Here is a tiny trained network, its code and every weight. The questions are about switching its units off for an input and a class, where a switched-off unit gives its printed mean instead of its output.

import numpy as np


def w(rows, s, z=0):
    codes = np.array(rows[::2]) - 128.0
    scale = np.full(codes.shape[1], s)
    scale[-1] = z or s
    return codes * scale


def f(y):
    return np.maximum(y, 0)


def log_softmax(a):
    a = a - a.max(-1, keepdims=True)
    return a - np.log(np.exp(a).sum(-1, keepdims=True))


def net(x, mask):
    res = np.array(x, float).reshape(1, 4) / 4 @ E
    y = f(res @ A[0][:, :-1].T + A[0][:, -1])
    res = res + np.where(mask, y, B[0][:, -1]) @ B[0][:, :-1]
    return log_softmax(res[-1] @ U[:, :-1].T + U[:, -1])


A, B = {}, {}
E = w([
[172,111,133,89,207,119,171,127,168,110],'x0',
[51,132,70,164,174,129,142,165,140,136],'x1',
[102,124,118,76,141,132,59,122,123,65],'x2',
[133,167,106,124,153,46,186,99,10,65],'x3',
],0.012)
A[0] = w([
[167,125,129,95,203,132,149,135,185,131,2],'N1',
[96,119,126,61,151,135,5,128,174,86,74],'N2',
[168,125,140,186,91,131,192,137,178,220,93],'N3',
[247,132,177,90,44,134,82,115,165,137,38],'N4',
[11,134,92,162,184,136,125,152,196,156,27],'N5',
[124,113,145,126,111,157,63,141,250,179,33],'N6',
[164,117,140,96,209,130,131,129,214,137,172],'N7',
[62,132,130,163,12,133,65,132,135,169,73],'N8',
],0.022,0.0094)
B[0] = w([
[70,108,176,205,74,152,63,92,38,95,190],'N1',
[42,177,142,126,156,141,120,132,204,81,209],'N2',
[41,181,136,112,159,141,107,129,203,63,231],'N3',
[129,14,125,127,198,132,116,114,119,160,227],'N4',
[138,6,133,117,204,134,118,104,124,161,218],'N5',
[144,171,114,94,127,92,187,129,51,118,253],'N6',
[219,159,104,163,58,123,115,146,165,162,236],'N7',
[190,149,130,187,48,137,95,131,126,142,224],'N8',
],0.023)
U = w([
[161,20,123,128,184,128,101,99,134,172,124],'0',
[181,138,142,201,30,153,55,112,123,139,85],'1',
[66,178,138,125,148,131,107,122,200,79,77],'2',
[167,171,93,116,157,13,201,90,2,91,145],'3',
[189,126,91,100,89,153,112,179,213,193,254],'4',
[129,115,133,13,59,174,164,229,122,232,97],'5',
],0.007,0.018)

Each question gives the input, the list of numbers given to net, and the class t.
The units are the neurons (one row each of A and B). Each row of codes is followed by its name. A weight is (code - 128) times the scale printed after its matrix; where a second scale follows, it is the last column's (A, B and U).
mask holds one flag per neuron, in row order. A switched-off neuron (its flag False) gives its mean, the last column of its row in B, instead of its output. The means were averaged over made-up inputs and are rounded, as every weight is.
A unit's drop is (log p(t) with every unit on - log p(t) with that unit switched off) / (log p(t) with every unit on - log p(t) with every unit switched off).
The circuit of an input: a set's keep is (log p(t) with only the set's units on - log p(t) with every unit switched off) / (log p(t) with every unit on - log p(t) with every unit switched off). Starting from all 8 units, units are removed one at a time, each time the one whose removal leaves the highest keep (on an exact tie, the one counted first), for as long as the keep stays at least 0.8.
circuit, biggest first: the units of the circuit, biggest drop first
most important unit: the unit with the biggest drop
top k neurons: the k neurons with the biggest drops, biggest first
drop of u: that unit's drop, to one decimal
input [8,-5,-3,6], class 1: most important unit	N6
input [-4,-6,7,-2], class 2: top 3 neurons	N2; N5; N7
input [0,6,5,-7], class 3: top 3 neurons	N6; N4; N3
input [-4,-5,7,-7], class 2: top 2 neurons	N2; N5
input [-2,-8,-7,-1], class 0: top 2 neurons	N4; N2
input [2,-4,-1,1], class 0: top 2 neurons	N6; N8
input [4,3,1,-5], class 3: top 2 neurons	N6; N8
input [0,-3,-5,0], class 2: top 2 neurons	N3; N5
input [8,-1,-3,-4], class 1: top 2 neurons	N1; N7
input [8,3,-8,-5], class 1: top 3 neurons	N7; N1; N2
input [2,0,2,0], class 4: top 3 neurons	N3; N6; N1
input [0,8,6,4], class 0: top 2 neurons	N5; N3
input [-8,-8,-1,-7], class 0: top 3 neurons	N4; N7; N1
input [-5,-4,-1,7], class 3: circuit, biggest first	N8
input [-3,-4,4,-4], class 0: drop of N1	0.4
input [0,-8,-6,4], class 0: drop of N4	1.6
input [-1,6,-4,4], class 0: drop of N7	0.2
